Below is a small trained network, with its code and all its weights. Each question gives an input and a class and asks what happens when units are switched off, that is, made to give their printed mean instead of their output.

import numpy as np


def w(rows, s, z=0):
    codes = np.array(rows[::2]) - 128.0
    scale = np.full(codes.shape[1], s)
    scale[-1] = z or s
    return codes * scale


def norm(h):
    return h / np.sqrt((h * h).mean(-1, keepdims=True) + 1e-5)


def f(y):
    return np.maximum(y, 0)


def log_softmax(a):
    a = a - a.max(-1, keepdims=True)
    return a - np.log(np.exp(a).sum(-1, keepdims=True))


def net(x, mask):
    res = np.array(x, float).reshape(1, 3) / 4 @ E
    u = 0
    for l in range(3):
        y = f(norm(res) @ A[l][:, :-1].T + A[l][:, -1])
        res = res + np.where(mask[u : u + 4], y, B[l][:, -1]) @ B[l][:, :-1]
        u += 4
    return log_softmax(norm(res)[-1] @ U[:, :-1].T + U[:, -1])


A, B = {}, {}
E = w([
[188,126,34,74,161,71,75,223,118,172,200,152],'x0',
[184,7,97,84,234,181,116,87,124,124,37,50],'x1',
[109,170,172,146,254,144,204,144,187,207,168,225],'x2',
],0.0078)
A[0] = w([
[152,152,133,121,127,69,120,209,163,108,122,147,93],'L0N0',
[51,147,171,161,94,163,141,116,178,172,128,72,13],'L0N1',
[148,70,115,42,20,121,72,135,132,53,81,175,4],'L0N2',
[146,254,141,72,152,148,107,130,117,105,90,144,220],'L0N3',
],0.0067,0.0019)
B[0] = w([
[133,171,114,199,120,42,217,107,85,166,76,80,200],'L0N0',
[193,142,154,158,140,5,148,70,96,93,71,189,192],'L0N1',
[150,69,126,185,158,171,178,182,163,102,121,139,254],'L0N2',
[131,125,118,175,154,214,112,86,194,170,93,108,178],'L0N3',
],0.011,0.0054)
A[1] = w([
[74,133,124,75,156,128,125,171,143,200,155,164,123],'L1N0',
[155,148,145,192,59,111,115,164,155,136,121,157,54],'L1N1',
[193,48,94,171,91,107,127,109,132,184,57,153,229],'L1N2',
[144,75,112,126,1,118,78,152,60,114,125,62,6],'L1N3',
],0.009,0.002)
B[1] = w([
[169,104,176,166,76,191,163,108,106,76,127,115,156],'L1N0',
[112,95,160,8,137,175,20,129,123,113,144,103,191],'L1N1',
[46,215,87,205,179,129,127,107,84,132,121,121,250],'L1N2',
[241,72,138,108,137,201,191,134,221,175,167,175,196],'L1N3',
],0.011)
A[2] = w([
[157,43,60,84,224,94,145,116,113,109,16,42,131],'L2N0',
[98,194,144,32,75,134,31,171,170,165,161,182,62],'L2N1',
[87,195,110,103,203,120,123,113,143,158,165,172,178],'L2N2',
[236,137,16,98,133,42,155,208,1,192,207,122,3],'L2N3',
],0.0076,0.0025)
B[2] = w([
[97,153,176,53,62,56,88,154,116,150,181,160,254],'L2N0',
[53,54,145,58,105,89,70,178,65,181,126,87,187],'L2N1',
[161,68,47,114,94,177,120,160,155,85,164,86,220],'L2N2',
[130,139,189,208,78,94,146,11,115,90,42,180,221],'L2N3',
],0.013,0.0076)
U = w([
[78,123,194,188,55,56,164,17,75,74,72,205,195],'0',
[37,84,199,2,63,69,43,197,61,183,224,145,161],'1',
[186,26,111,142,161,210,213,159,205,138,210,205,182],'2',
[63,159,44,194,144,157,97,173,56,62,159,91,169],'3',
[182,195,173,90,162,90,153,241,140,215,41,45,1],'4',
[218,190,224,78,172,38,147,208,161,180,50,64,1],'5',
[195,201,198,93,156,81,165,231,112,206,74,37,1],'6',
[179,224,169,97,136,83,140,205,159,246,53,19,1],'7',
],0.012,0.008)

Each question gives the input, the list of numbers given to net, and the class t.
The units are the neurons (one row each of A and B). Each row of codes is followed by its name. A weight is (code - 128) times the scale printed after its matrix; where a second scale follows, it is the last column's (A, B and U).
mask holds one flag per neuron, layer by layer. A switched-off neuron (its flag False) gives its mean, the last column of its row in B, instead of its output. The means were averaged over made-up inputs and are rounded, as every weight is.
A unit's drop is (log p(t) with every unit on - log p(t) with that unit switched off) / (log p(t) with every unit on - log p(t) with every unit switched off).
The circuit of an input: a set's keep is (log p(t) with only the set's units on - log p(t) with every unit switched off) / (log p(t) with every unit on - log p(t) with every unit switched off). Starting from all 12 units, units are removed one at a time, each time the one whose removal leaves the highest keep (on an exact tie, the one counted first), for as long as the keep stays at least 0.8.
units of the circuit, in order: the units of the circuit, biggest drop first
most important unit: the unit with the biggest drop
top k neurons: the k neurons with the biggest drops, biggest first
k most important neurons of layer l: the k neurons of layer l with the biggest drops, biggest first
input [-3,1,-2], class 3: units of the circuit, in order	L1N2, L2N3
input [-4,-5,-4], class 1: top 2 neurons	L1N1, L0N0
input [-5,-2,8], class 2: 2 most important neurons of layer 2	L2N3, L2N2
input [-4,-2,-5], class 2: top 2 neurons	L1N3, L2N3
input [-7,-8,3], class 1: units of the circuit, in order	L1N1, L2N3
input [-1,1,-3], class 3: top 2 neurons	L0N2, L2N3
input [5,4,3], class 0: most important unit	L1N1
input [-2,-1,1], class 3: top 2 neurons	L2N3, L2N2
input [-5,-5,7], class 2: top 4 neurons	L2N3, L2N0, L2N2, L1N2
input [7,-7,-2], class 0: top 3 neurons	L2N3, L0N0, L2N0
input [0,-6,4], class 1: top 3 neurons	L1N1, L1N2, L2N1
input [2,-4,-5], class 2: top 2 neurons	L1N3, L2N0
input [1,-2,3], class 3: top 2 neurons	L1N3, L0N0
input [3,2,-1], class 3: units of the circuit, in order	L1N2
input [4,4,-2], class 0: top 2 neurons	L1N1, L2N3
input [8,8,6], class 0: units of the circuit, in order	L2N3, L1N3
input [-4,-6,7], class 2: 3 most important neurons of layer 2	L2N0, L2N3, L2N2
input [-4,7,5], class 1: 2 most important neurons of layer 2	L2N0, L2N3
input [8,-8,5], class 0: 2 most important neurons of layer 1	L1N0, L1N2
input [-2,2,-1], class 3: most important unit	L1N2
